Here is a tiny trained network, its code and every weight. The questions are about switching its units off for an input and a target symbol, where a switched-off unit gives its printed mean instead of its output.

import numpy as np


def w(rows, s, z=0):
    codes = np.array(rows[::2]) - 128.0
    scale = np.full(codes.shape[1], s)
    scale[-1] = z or s
    return codes * scale


def f(y):
    return y / 2 * (1 + np.tanh(0.7978845608 * (y + 0.044715 * y**3)))


def softmax(a):
    e = np.exp(a - a.max(-1, keepdims=True))
    return e / e.sum(-1, keepdims=True)


def log_softmax(a):
    a = a - a.max(-1, keepdims=True)
    return a - np.log(np.exp(a).sum(-1, keepdims=True))


def net(x, mask):
    ids = ['ΔΘΛΦΨβεζμστ'.index(c) for c in x.split()]
    T = len(ids)
    res = E[ids] + P[:T]
    u = 0
    for l in range(3):
        r = res
        for j in range(2):
            rows = slice(3 * j, 3 * j + 3)
            q, k, v = (r @ M[l][rows].T for M in (Q, K, V))
            z = softmax(np.where(np.tri(T) > 0, q @ k.T / 3**0.5, -1e9)) @ v
            o = O[l][rows]
            res = res + np.where(mask[u + j], z, o[:, -1]) @ o[:, :-1]
        u += 2
        y = f(res @ A[l][:, :-1].T + A[l][:, -1])
        res = res + np.where(mask[u : u + 8], y, B[l][:, -1]) @ B[l][:, :-1]
        u += 8
    return log_softmax(res[-1] @ U[:, :-1].T + U[:, -1])


Q, K, V, O, A, B = {}, {}, {}, {}, {}, {}
E = w([
[134,141,99],'Δ',
[152,142,76],'Θ',
[142,130,77],'Λ',
[38,98,149],'Φ',
[77,42,129],'Ψ',
[29,168,169],'β',
[139,159,182],'ε',
[207,248,193],'ζ',
[150,136,81],'μ',
[78,239,189],'σ',
[169,2,97],'τ',
],0.014)
P = w([
[135,125,113],'0',
[123,139,105],'1',
[132,110,153],'2',
[126,143,90],'3',
[132,94,172],'4',
[125,146,83],'5',
[125,71,189],'6',
[126,151,78],'7',
[122,57,208],'8',
[129,156,73],'9',
[115,48,229],'10',
[122,152,82],'11',
[108,29,252],'12',
[125,157,78],'13',
],0.018)
Q[0] = w([
[70,109,189],'0.h0',
[150,147,82],'0.h0',
[86,60,245],'0.h0',
[105,114,70],'0.h1',
[118,58,79],'0.h1',
[115,110,74],'0.h1',
],0.011)
K[0] = w([
[114,145,118],'0.h0',
[167,97,159],'0.h0',
[152,168,5],'0.h0',
[89,142,60],'0.h1',
[128,134,103],'0.h1',
[199,172,26],'0.h1',
],0.013)
V[0] = w([
[254,131,5],'0.h0',
[187,99,146],'0.h0',
[69,190,161],'0.h0',
[70,226,165],'0.h1',
[251,135,83],'0.h1',
[183,88,199],'0.h1',
],0.005)
O[0] = w([
[186,97,180,254],'0.h0',
[207,86,88,104],'0.h0',
[119,171,112,65],'0.h0',
[157,2,164,118],'0.h1',
[13,157,11,157],'0.h1',
[78,125,215,14],'0.h1',
],0.0059,0.00049)
A[0] = w([
[55,95,40,95],'0.n0',
[111,103,41,2],'0.n1',
[137,138,227,189],'0.n2',
[51,109,95,200],'0.n3',
[79,111,107,91],'0.n4',
[156,67,179,88],'0.n5',
[31,65,255,154],'0.n6',
[93,207,103,92],'0.n7',
],0.0097,0.0021)
B[0] = w([
[135,134,12,192],'0.n0',
[158,130,46,173],'0.n1',
[110,60,65,205],'0.n2',
[77,90,10,162],'0.n3',
[99,100,64,134],'0.n4',
[103,191,179,187],'0.n5',
[254,107,107,255],'0.n6',
[67,226,121,173],'0.n7',
],0.0059,0.0089)
Q[1] = w([
[116,143,254],'1.h0',
[139,18,111],'1.h0',
[248,104,181],'1.h0',
[92,43,153],'1.h1',
[126,9,5],'1.h1',
[76,131,140],'1.h1',
],0.0061)
K[1] = w([
[201,169,223],'1.h0',
[125,176,88],'1.h0',
[166,129,77],'1.h0',
[254,125,156],'1.h1',
[218,103,90],'1.h1',
[222,111,152],'1.h1',
],0.0073)
V[1] = w([
[103,74,192],'1.h0',
[197,19,77],'1.h0',
[253,201,138],'1.h0',
[87,70,159],'1.h1',
[71,87,190],'1.h1',
[192,59,190],'1.h1',
],0.0072)
O[1] = w([
[19,109,255,1],'1.h0',
[244,88,180,190],'1.h0',
[179,197,129,127],'1.h0',
[197,172,149,78],'1.h1',
[114,119,186,41],'1.h1',
[141,49,108,59],'1.h1',
],0.0049,0.009)
A[1] = w([
[174,87,201,147],'1.n0',
[148,207,73,108],'1.n1',
[104,212,207,196],'1.n2',
[150,102,242,210],'1.n3',
[43,228,75,131],'1.n4',
[123,94,149,27],'1.n5',
[215,254,147,4],'1.n6',
[119,216,189,36],'1.n7',
],0.0071,0.0023)
B[1] = w([
[3,120,129,197],'1.n0',
[146,237,207,246],'1.n1',
[90,25,214,140],'1.n2',
[95,135,129,187],'1.n3',
[66,197,181,255],'1.n4',
[126,75,233,126],'1.n5',
[195,81,236,171],'1.n6',
[158,22,248,133],'1.n7',
],0.005,0.01)
Q[2] = w([
[53,112,102],'2.h0',
[119,175,246],'2.h0',
[176,239,150],'2.h0',
[20,164,155],'2.h1',
[231,166,93],'2.h1',
[253,91,61],'2.h1',
],0.0059)
K[2] = w([
[30,181,66],'2.h0',
[133,186,102],'2.h0',
[126,1,248],'2.h0',
[111,46,3],'2.h1',
[60,222,158],'2.h1',
[164,220,102],'2.h1',
],0.0063)
V[2] = w([
[223,186,239],'2.h0',
[145,60,10],'2.h0',
[151,7,56],'2.h0',
[189,94,65],'2.h1',
[1,130,115],'2.h1',
[136,98,39],'2.h1',
],0.0078)
O[2] = w([
[232,158,255,253],'2.h0',
[103,58,83,197],'2.h0',
[114,9,68,109],'2.h0',
[143,75,131,162],'2.h1',
[97,127,83,130],'2.h1',
[120,73,138,244],'2.h1',
],0.0091,0.0033)
A[2] = w([
[115,81,50,2],'2.n0',
[59,184,111,44],'2.n1',
[116,201,69,223],'2.n2',
[14,138,100,174],'2.n3',
[254,59,80,85],'2.n4',
[100,70,235,156],'2.n5',
[95,130,236,134],'2.n6',
[150,204,114,234],'2.n7',
],0.0089,0.007)
B[2] = w([
[94,181,20,179],'2.n0',
[3,131,174,157],'2.n1',
[96,65,161,244],'2.n2',
[239,50,179,170],'2.n3',
[175,197,85,216],'2.n4',
[78,206,20,196],'2.n5',
[95,37,66,201],'2.n6',
[94,75,188,252],'2.n7',
],0.0075,0.014)
U = w([
[134,125,98,106],'Δ',
[149,36,143,118],'Θ',
[182,190,155,66],'Λ',
[130,251,58,117],'Φ',
[96,46,109,79],'Ψ',
[203,149,108,147],'β',
[171,168,97,115],'ε',
[80,219,93,165],'ζ',
[102,137,69,67],'μ',
[100,13,176,141],'σ',
[129,128,120,255],'τ',
],0.012,0.0095)

Each question gives the input, a string of symbols that net reads in full, and the target symbol t.
The units are the heads (3 rows each of Q, K, V and O) and the neurons (one row each of A and B). Each row of codes is followed by its name. A weight is (code - 128) times the scale printed after its matrix; where a second scale follows, it is the last column's (O, A, B and U).
mask holds one flag per unit, layer by layer, with each layer's heads first. A switched-off unit (its flag False) gives its mean, the last column of its rows in O or B, instead of its output. The means were averaged over made-up inputs and are rounded, as every weight is.
A unit's drop is (log p(t) with every unit on - log p(t) with that unit switched off) / (log p(t) with every unit on - log p(t) with every unit switched off).
The circuit of an input: a set's keep is (log p(t) with only the set's units on - log p(t) with every unit switched off) / (log p(t) with every unit on - log p(t) with every unit switched off). Starting from the 12 units with the biggest drops (on a tie, the unit counted first), units are removed one at a time, each time the one whose removal leaves the highest keep (on an exact tie, the one counted first), for as long as the keep stays at least 0.8.
units of the circuit, in order: the units of the circuit, biggest drop first
k most important neurons: the k neurons with the biggest drops, biggest first
k most important neurons of layer l: the k neurons of layer l with the biggest drops, biggest first
input Λ Θ Δ Λ ζ Δ Θ β ε Λ σ μ, target ζ: 4 most important neurons : (0.n2; 0.n5; 0.n7; 1.n4)
input σ Θ β Λ Δ Λ Θ Θ ζ Θ μ Ψ Ψ, target β: units of the circuit, in order : (0.n6; 2.n4)
input μ σ ζ Θ μ Δ, target Λ: units of the circuit, in order : (2.h0; 1.n6; 1.h0)
input μ Ψ τ Θ τ Δ ε Δ Φ Θ, target Ψ: units of the circuit, in order : (1.n4; 2.h0)
input σ ζ μ τ ζ Θ Δ Δ τ Θ Θ Θ Ψ Θ, target μ: units of the circuit, in order : (2.h0; 1.n1; 2.n0)
input Δ β Θ σ Θ Λ σ Δ, target ζ: 2 most important neurons of layer 0 : (0.n2; 0.n7)
input Φ Δ Λ ζ, target Λ: units of the circuit, in order : (2.h0; 1.n6)
input σ μ ε Λ σ ε ε σ Λ ζ Ψ μ, target μ: 2 most important neurons : (0.n2; 0.n6)
input τ τ Θ Θ Δ Θ μ Δ σ, target β: units of the circuit, in order : (0.n6; 2.n4; 0.h1)
input ζ ζ β Θ Λ Λ Δ Θ Ψ Φ Θ Φ τ τ, target Φ: 3 most important neurons : (2.n4; 0.n1; 2.n0)
input ζ ζ Θ μ Θ Λ, target Λ: units of the circuit, in order : (2.h0; 1.n6; 1.h0)
input ζ Δ Θ μ Φ μ, target Ψ: 2 most important neurons : (0.n6; 1.n4)
input μ Δ Δ Θ Θ ε Θ Θ ζ Θ Θ τ Θ, target β: units of the circuit, in order : (0.n6; 2.n4; 2.n7)
input Δ β Ψ σ μ Δ Δ β Θ Θ Ψ Θ, target μ: 3 most important neurons of layer 0 : (0.n6; 0.n7; 0.n2)
input σ Δ Λ Λ Δ τ Φ Θ ε σ β Θ μ ζ, target Λ: 4 most important neurons : (2.n5; 1.n6; 1.n7; 1.n0)
input Λ Λ Θ β β Φ σ Λ Δ Θ Δ Θ Λ, target β: 2 most important neurons : (0.n6; 0.n2)
input τ Φ Φ Φ ε Ψ Φ Φ Δ, target Ψ: 2 most important neurons of layer 2 : (2.n0; 2.n3)
input Θ β Δ σ ζ Ψ Θ Θ Θ ε Θ σ Θ Θ, target ζ: 2 most important neurons : (0.n0; 0.n1)
input μ Θ Θ Θ Δ μ Δ, target β: most important neuron of layer 1 : (1.n4)
input τ Φ σ Θ Λ ζ Λ Δ σ β Λ μ, target σ: units of the circuit, in order : (0.n6; 2.n5; 2.n4; 2.n0)
input Λ Δ Δ Δ Λ Λ Φ ε Φ Θ ζ Λ Θ, target β: 3 most important neurons of layer 0 : (0.n6; 0.n2; 0.n1)
input μ Θ Ψ Λ Θ Θ Ψ Ψ μ Δ, target μ: 3 most important neurons : (0.n6; 2.n0; 1.n4)
input ε ε Θ μ Λ Θ Ψ μ, target μ: 2 most important neurons of layer 0 : (0.n6; 0.n7)
input Θ Θ Ψ μ ζ Δ μ Θ τ Θ β β μ, target β: 3 most important neurons : (0.n6; 0.n2; 2.n4)
input σ Θ ε ζ σ Δ, target ζ: most important neuron : (0.n2)
